0: | +1.87 | +1.26 | +2.03 | +2.67 | +2.16 | +2.70 | -1.31 | +2.20 | -1.37 | +1.34 | +3.91 | +1.12 | +0.15 | -0.11 | +4.63 | +1.73 | +1.75 | +2.36 | +1.04 | +2.63 | -1.07 | +1.73 | +3.55 |
1: | +1.93 | +6.02 | +0.14 | -0.94 | +0.66 | +0.37 | +3.77 | +5.82 | +5.73 | +3.26 | -1.87 | +2.94 | +1.20 | +1.98 | -0.77 | -0.88 | +1.00 | -1.63 | +1.14 | +0.24 | +3.07 | -3.00 | +6.98 |
2: | +0.85 | +3.33 | -0.86 | -0.22 | +1.10 | -0.21 | +1.72 | +4.16 | +2.40 | +0.96 | -0.23 | +1.82 | +0.33 | +0.50 | -0.04 | +3.18 | +2.10 | +0.15 | +2.63 | +2.67 | +1.09 | -0.05 | -1.05 |
3: | +2.06 | -0.81 | +1.88 | -0.67 | +0.82 | +0.72 | +0.42 | +0.18 | +0.55 | +1.92 | +3.20 | -0.89 | +0.80 | +1.37 | +3.06 | +0.28 | +0.81 | +0.76 | -0.81 | +0.68 | +1.26 | +2.78 | +3.86 |
4: | -0.06 | +1.86 | +1.49 | +0.45 | +1.68 | -1.55 | +1.11 | -0.77 | -0.31 | +1.62 | +2.83 | +1.15 | -1.75 | +2.59 | +1.26 | +1.20 | -1.15 | +1.41 | +1.57 | +0.98 | +1.84 | +0.48 | +5.70 | => 3 0 2
5: | +5.44 | +4.22 | +3.67 | +0.94 | +2.44 | -1.96 | -0.62 | +7.38 | +6.76 | +2.03 | +0.66 | +7.80 | +3.03 | +4.89 | +0.55 | +6.22 | -0.43 | -6.32 | -1.06 | +8.85 | -3.05 | -9.99 | +9.99 | => 1 2 4
6: | -0.10 | +5.03 | +0.58 | +0.56 | +1.63 | +2.71 | +2.97 | +4.74 | +3.61 | +2.03 | -1.42 | +3.50 | +1.15 | +1.82 | -0.94 | +3.93 | -0.72 | -1.53 | -1.57 | +3.59 | -2.19 | -0.93 | +4.15 | => 2 1 4
7: | -0.67 | +2.55 | -0.76 | +1.66 | +1.08 | +0.69 | +3.20 | +2.98 | -0.08 | +2.17 | -1.31 | +4.44 | -0.02 | -0.30 | -0.05 | -0.73 | +0.94 | +1.83 | +3.74 | -0.13 | +3.74 | +4.03 | +4.93 | => 4 2 3
8: | +2.84 | -0.15 | +1.33 | +0.01 | +2.78 | +2.42 | +1.72 | +0.86 | -0.38 | -1.43 | +2.34 | +1.59 | -0.39 | +3.78 | +3.12 | +2.09 | -1.19 | +0.71 | -1.38 | +0.24 | +0.61 | -1.25 | +3.77 | => 3 4 0
9: | +1.68 | +3.61 | +1.90 | +0.77 | +2.35 | -0.52 | +0.60 | +5.95 | +1.52 | +1.25 | +0.24 | +3.23 | +1.30 | +1.46 | +2.73 | +1.64 | +0.28 | +0.25 | +0.59 | +4.46 | +0.25 | -2.20 | +4.88 | => 6 2 0
10: | +2.35 | -2.74 | +1.51 | +2.11 | +0.20 | +1.66 | +0.03 | +0.30 | +2.57 | -0.31 | +2.80 | +0.43 | -0.40 | +2.07 | -0.14 | +2.55 | +2.99 | +0.16 | +2.13 | +0.59 | -0.03 | -0.89 | +4.25 | => 3 8 4
11: | +2.32 | +4.51 | +1.32 | -0.08 | +2.01 | -0.28 | +2.27 | +4.10 | +0.40 | +3.36 | +0.04 | +2.59 | +0.02 | +0.62 | +2.94 | +3.37 | +1.73 | +1.80 | +2.86 | +4.73 | -0.24 | +0.66 | +1.12 | => 2 9 0
12: | -1.32 | +1.61 | +1.70 | -0.47 | -1.14 | +2.49 | +2.76 | +0.94 | +0.07 | -1.13 | +2.86 | +3.91 | +0.55 | +0.78 | -0.43 | +1.78 | -1.35 | -0.73 | +1.83 | +0.51 | +1.33 | -1.30 | +5.34 | => 4 8 10
13: | +0.18 | +2.74 | +0.83 | -0.74 | +2.15 | -1.35 | -0.74 | +1.75 | +0.24 | -0.16 | +2.13 | +2.97 | +1.68 | +1.58 | +1.95 | +2.21 | +1.56 | +0.46 | +2.06 | -0.93 | +2.48 | +1.27 | +4.91 | => 4 3 12
14: | +2.55 | -0.75 | +2.41 | +2.38 | +0.76 | +1.65 | +0.99 | -0.31 | +0.81 | +0.35 | +1.56 | +0.86 | -0.42 | +0.60 | +1.53 | +2.39 | +0.17 | +0.47 | -0.06 | -0.53 | +2.68 | +3.76 | +2.50 | => 3 10 8
15: | +0.21 | -0.44 | +0.39 | -0.25 | +0.23 | +4.75 | +1.06 | +1.52 | -0.41 | +2.36 | -0.40 | +1.74 | +1.68 | +1.55 | +1.50 | +3.01 | +1.23 | +2.91 | +3.01 | +2.36 | -0.94 | +0.33 | -1.41 | => 2 11 0
16: | +0.88 | +2.79 | -0.51 | +0.20 | +1.32 | +1.05 | +1.58 | +2.86 | -0.56 | +0.50 | +3.48 | -1.19 | -0.49 | -0.23 | +3.61 | +2.41 | +2.41 | +2.30 | -0.86 | +3.21 | +0.65 | +1.93 | +2.55 | => 0 3 11
17: | -0.32 | +0.46 | +3.04 | +0.32 | +0.81 | +0.06 | +0.06 | -0.05 | -0.15 | +1.11 | +2.99 | +4.51 | -0.01 | +1.28 | -0.58 | +4.05 | +1.63 | -1.27 | +2.37 | +2.07 | +2.37 | -1.01 | +3.25 | => 12 13 4
18: | +2.07 | +5.64 | -0.22 | +0.07 | -1.77 | +0.36 | +1.65 | +4.28 | +4.76 | +3.48 | +1.71 | +1.71 | +0.64 | +1.42 | +2.85 | +1.00 | -0.02 | -0.62 | +0.60 | +2.00 | +1.35 | +1.30 | +4.89 | => 9 1 11
19: | +1.44 | -0.35 | +3.22 | +0.46 | +2.50 | -0.46 | -0.20 | +1.87 | +0.81 | +3.97 | +1.15 | +3.95 | +0.48 | +3.48 | +2.62 | +0.53 | -1.31 | -1.29 | -0.31 | +0.60 | +0.47 | +1.14 | +6.66 | => 4 3 13
20: | +2.19 | +4.81 | +1.24 | +1.64 | +1.75 | +2.10 | +3.00 | +4.04 | +1.22 | +1.36 | +2.49 | +0.50 | +0.28 | +0.49 | +4.33 | +0.62 | +1.14 | +0.94 | +0.56 | +3.94 | +0.75 | -0.99 | +5.10 | => 9 16 18
21: | +1.70 | +5.26 | +0.70 | +2.72 | +1.42 | -1.66 | -0.41 | +0.05 | +1.42 | +1.47 | -2.00 | +1.66 | +0.22 | -0.97 | -3.35 | +1.87 | +1.38 | +0.26 | +1.13 | +1.70 | -0.26 | -0.64 | +0.69 | => 2 11 17
22: | +2.06 | +4.76 | -0.72 | -0.29 | +2.10 | -1.37 | +1.67 | +3.58 | +2.19 | +1.04 | -0.52 | +2.16 | +2.64 | -0.77 | -2.69 | +0.62 | +0.41 | -0.36 | +1.57 | +1.99 | +0.09 | +0.59 | +1.58 | => 2 21 11
23: | +1.85 | +3.59 | -1.54 | +1.41 | +0.32 | +0.56 | +1.87 | +3.41 | +0.37 | +1.89 | +1.72 | +0.76 | +2.58 | +2.39 | +4.36 | +1.34 | +0.45 | -0.61 | +5.67 | -0.43 | +1.93 | +2.72 | +0.18 | => 2 13 11
24: | +0.50 | +0.76 | +1.19 | +2.53 | +1.60 | -0.99 | +3.14 | +2.70 | +1.06 | +0.44 | +1.83 | +6.08 | +0.34 | +3.30 | -1.49 | +2.61 | -1.03 | -2.47 | +1.06 | +5.71 | -1.09 | -2.52 | +2.14 | => 17 9 6
25: | -1.55 | -1.02 | +0.72 | -0.22 | +1.90 | +1.95 | +1.35 | -1.50 | -1.10 | +0.19 | +2.67 | +0.62 | +1.43 | +2.82 | +2.85 | +0.34 | +1.46 | +1.98 | +4.54 | +0.86 | +2.74 | +0.87 | +3.12 | => 4 3 13
26: | +2.07 | -1.37 | +2.13 | -0.40 | +1.60 | -0.60 | +1.79 | -0.42 | +1.59 | +1.00 | +2.03 | +2.38 | +2.02 | +1.35 | +2.75 | -0.27 | -0.09 | +1.77 | -0.26 | +1.06 | +2.82 | -0.11 | +4.32 | => 3 4 8
27: | +3.97 | -1.05 | +2.12 | +1.37 | +2.79 | +3.75 | -0.02 | +1.03 | +2.41 | +2.62 | +3.11 | +0.37 | +0.16 | +2.42 | +4.30 | +1.43 | +1.62 | +2.19 | -0.07 | +0.56 | +1.87 | +1.97 | +5.03 | => 3 14 0
28: | +0.29 | +1.70 | +0.31 | -1.08 | +1.38 | -2.94 | +0.97 | +1.47 | +1.65 | +1.81 | -0.70 | +5.37 | +1.85 | +3.32 | -0.64 | +2.45 | +1.52 | -2.25 | +2.02 | +0.38 | +3.17 | +0.98 | +2.14 | => 13 17 2
29: | -1.46 | +4.14 | -0.53 | -0.51 | +1.62 | -1.18 | +3.57 | +2.49 | +1.64 | +2.14 | -1.46 | +1.99 | +0.69 | +1.37 | -1.23 | +2.80 | +1.22 | -0.91 | +2.85 | +2.62 | +0.30 | +0.54 | +2.46 | => 2 22 28
30: | -1.19 | -0.80 | -0.69 | +0.99 | +0.27 | +0.34 | -0.07 | +0.63 | +0.31 | -1.49 | +0.22 | +1.68 | +1.03 | -0.57 | +0.47 | +0.94 | +0.84 | +0.95 | +2.56 | -0.01 | +1.26 | +0.03 | +3.69 | => 13 25 12
31: | +0.22 | +2.68 | +0.93 | +0.39 | -0.12 | +0.81 | +1.86 | +3.90 | +0.43 | +3.37 | -0.13 | +1.96 | +1.78 | +0.30 | +3.07 | +2.14 | +2.38 | -0.02 | -1.48 | +0.91 | +0.56 | +2.22 | +2.88 | => 16 18 11
32: | +0.64 | +5.37 | +1.86 | +1.26 | +0.73 | +1.12 | +4.14 | +0.74 | +1.99 | -0.02 | +0.01 | +2.56 | +0.40 | +3.07 | -0.60 | +0.45 | +0.90 | +0.57 | +2.35 | +1.73 | +2.22 | -0.83 | +5.13 | => 29 12 4
33: | +1.09 | +0.89 | +0.10 | -1.13 | +0.38 | +0.93 | +1.97 | +1.39 | +0.36 | +0.28 | -1.09 | +4.69 | +2.34 | +3.64 | +0.01 | +2.79 | -2.02 | -2.07 | +4.12 | +0.51 | +2.12 | -3.16 | +0.92 | => 28 12 17
34: | -0.05 | -1.11 | +0.67 | +0.38 | -0.60 | +2.04 | -0.38 | -1.51 | +1.44 | +0.84 | -1.01 | +1.63 | +1.84 | +2.74 | +5.14 | +2.71 | +0.84 | -0.74 | +4.29 | +1.34 | -0.63 | +1.92 | -0.25 | => 15 25 30
35: | +1.84 | +5.11 | +1.09 | -1.68 | +1.89 | +0.37 | +2.85 | +3.15 | +0.43 | +1.53 | -0.07 | +1.10 | +1.08 | +1.25 | +3.66 | +2.47 | +0.61 | +0.33 | -1.58 | +1.23 | +0.10 | -1.51 | +3.13 | => 31 20 9
36: | +2.71 | -1.27 | +2.38 | +1.21 | +3.52 | +0.76 | -0.16 | +1.82 | +2.31 | -0.74 | +1.81 | +3.29 | +0.39 | +2.58 | +3.57 | +4.90 | -0.47 | +0.45 | +0.41 | +2.96 | -0.90 | -4.25 | +5.95 | => 8 9 10
37: | -0.03 | +3.49 | +1.26 | -1.13 | +0.76 | +0.27 | +1.95 | +4.12 | +1.96 | +1.06 | -0.17 | +2.50 | +2.41 | +0.80 | +0.13 | +3.70 | +1.50 | +0.31 | +3.92 | +4.07 | -0.41 | +0.04 | +0.15 | => 2 29 11
38: | +0.98 | +0.65 | -0.50 | -0.78 | +0.83 | -2.13 | +3.64 | +0.47 | +0.78 | +2.37 | -1.81 | +1.90 | +3.61 | +2.91 | +1.33 | +1.07 | -0.60 | -0.66 | +3.26 | +0.35 | +4.57 | -0.32 | +0.68 | => 28 33 29
39: | -0.07 | +1.37 | -1.47 | +0.40 | -0.46 | +0.08 | +0.53 | +0.78 | -0.88 | -0.44 | +4.46 | +5.21 | -0.46 | +2.89 | -0.40 | -3.40 | -0.07 | -2.99 | +3.79 | -2.07 | +3.64 | +1.70 | +6.37 | => 12 13 4
40: | +1.19 | +3.00 | -0.27 | +0.46 | +2.18 | +1.17 | +2.59 | +3.32 | +0.05 | +0.41 | +2.73 | +0.13 | +0.15 | +0.77 | +3.79 | -2.39 | +2.22 | +2.88 | +0.03 | +2.39 | +1.38 | +3.33 | +4.16 | => 16 20 3
41: | +0.16 | +1.85 | +1.99 | +0.86 | -1.38 | +1.82 | -0.14 | +1.21 | +0.75 | +1.30 | +1.99 | +0.67 | -0.29 | +3.01 | +2.96 | +1.52 | -0.19 | +1.69 | -1.44 | +0.85 | +2.56 | +1.69 | +4.30 | => 3 14 4
42: | +1.65 | +2.36 | +3.40 | +1.80 | +0.67 | +1.04 | -0.49 | +5.06 | -0.09 | +0.13 | +3.72 | -0.83 | +0.73 | +1.40 | +1.34 | +2.70 | +2.36 | +1.92 | -1.25 | +4.87 | -0.59 | +1.93 | +4.37 | => 16 0 20
43: | +1.98 | +0.85 | +2.02 | +0.76 | +1.67 | -1.27 | +1.79 | -0.68 | +1.75 | +0.22 | +2.19 | +3.32 | -0.04 | +2.12 | -0.31 | +1.92 | +1.87 | -1.86 | +3.16 | +0.25 | +0.35 | -1.94 | +2.23 | => 17 10 28
44: | -0.75 | +0.69 | +1.71 | +0.32 | +0.41 | -0.09 | -0.93 | +1.13 | +0.34 | -0.71 | +1.99 | +0.53 | +0.98 | -0.78 | -1.59 | +2.03 | +1.58 | +2.15 | +1.28 | +3.49 | +0.10 | -0.70 | +4.15 | => 30 17 10
45: | -0.62 | +3.59 | +0.06 | -0.63 | +3.31 | -1.06 | +3.95 | +3.61 | +0.36 | +2.61 | -1.27 | +1.25 | +2.66 | +3.45 | +1.19 | +2.99 | +0.68 | -0.46 | +4.27 | +2.17 | +0.98 | +3.15 | -0.60 | => 29 37 2
46: | +0.10 | +3.76 | -0.91 | +0.39 | -0.42 | +1.23 | +2.20 | +4.68 | +0.73 | +0.48 | +0.05 | +0.39 | +0.61 | +0.58 | +0.94 | +3.89 | +0.06 | +0.91 | +0.50 | +3.10 | +0.49 | +0.67 | +1.57 | => 2 37 31
47: | +1.37 | -1.38 | +1.76 | +0.68 | +1.38 | +0.67 | -0.31 | -0.53 | +1.29 | -0.10 | +3.59 | -0.40 | +1.66 | +2.01 | +0.84 | +3.98 | -1.42 | -0.43 | -1.43 | +2.39 | -0.07 | +3.23 | +3.19 | => 3 14 41
48: | +3.04 | -0.50 | +0.91 | +1.18 | +0.58 | +2.02 | +1.38 | +1.30 | +2.35 | +0.76 | +2.93 | +4.92 | +0.50 | +0.74 | -2.10 | +1.63 | -0.87 | -2.59 | +2.41 | +1.58 | +1.19 | -2.63 | +3.34 | => 43 17 12
49: | +2.73 | +2.76 | +0.92 | -0.38 | -0.24 | +2.94 | +2.19 | +1.20 | +0.82 | +3.04 | +0.66 | +3.16 | +1.68 | +2.79 | +4.12 | +3.63 | -0.93 | +1.15 | -1.57 | +1.49 | +1.29 | +0.81 | +7.00 | => 41 35 31
50: | +0.69 | +2.89 | -1.16 | +0.50 | +0.67 | +1.78 | +1.09 | +1.35 | +2.64 | -2.02 | -1.71 | +2.18 | +2.75 | +1.47 | +0.90 | +1.71 | +0.19 | -2.12 | +1.76 | +4.30 | +0.65 | -2.55 | +7.00 | => 32 9 12
51: | +2.90 | +0.14 | +1.92 | -0.86 | -0.79 | +1.50 | +4.28 | +4.28 | +3.07 | +1.76 | -0.51 | +4.77 | +2.41 | +4.80 | +1.83 | +4.92 | -0.38 | -3.85 | +1.00 | +0.52 | +0.45 | -5.50 | +4.30 | => 33 48 36
52: | -2.59 | -0.81 | -0.22 | +1.29 | +2.12 | +0.54 | +2.62 | -1.61 | +1.52 | +1.72 | +2.30 | -0.31 | -0.01 | +0.92 | -1.17 | -1.48 | +1.45 | +1.96 | +3.66 | -0.19 | +2.58 | +3.77 | -1.11 | => 25 30 14
53: | +1.64 | +0.31 | +0.56 | -0.43 | +2.46 | -0.92 | +0.84 | +6.53 | +0.27 | +1.13 | +2.31 | +1.38 | +0.98 | +2.27 | +0.49 | +3.77 | -1.65 | -2.83 | -1.56 | +4.58 | -0.75 | +0.46 | +2.10 | => 9 46 24
54: | +1.95 | -1.09 | +0.33 | +1.21 | +2.43 | +0.29 | +1.18 | +2.12 | +1.42 | +0.79 | +0.88 | +0.13 | -1.03 | +3.18 | +3.02 | +3.36 | +0.07 | +0.17 | -1.46 | +4.17 | +0.03 | +0.93 | +1.37 | => 47 8 53
55: | +1.42 | +3.86 | -1.32 | +0.21 | +2.51 | +0.95 | +1.52 | +4.51 | +0.61 | +1.41 | -0.19 | +2.64 | +3.31 | +0.32 | +0.29 | +1.12 | +2.51 | -1.13 | +2.38 | +1.40 | -1.65 | -1.35 | +1.33 | => 22 2 37
56: | +1.26 | +2.25 | -1.13 | +0.08 | +0.08 | -1.61 | +2.92 | +3.44 | +1.06 | +1.96 | +1.93 | +2.82 | -0.44 | +0.15 | +0.25 | +1.67 | -1.42 | +0.63 | +0.18 | +0.42 | +4.04 | +7.50 | +0.35 | => 7 14 31
57: | +2.68 | +0.43 | +0.98 | +0.58 | +0.95 | -1.76 | +2.81 | +2.65 | +0.17 | +2.33 | +1.03 | +0.78 | -1.72 | +1.77 | +2.23 | +3.93 | -0.56 | +2.32 | +0.83 | +5.23 | +2.41 | -0.16 | +0.35 | => 54 11 46
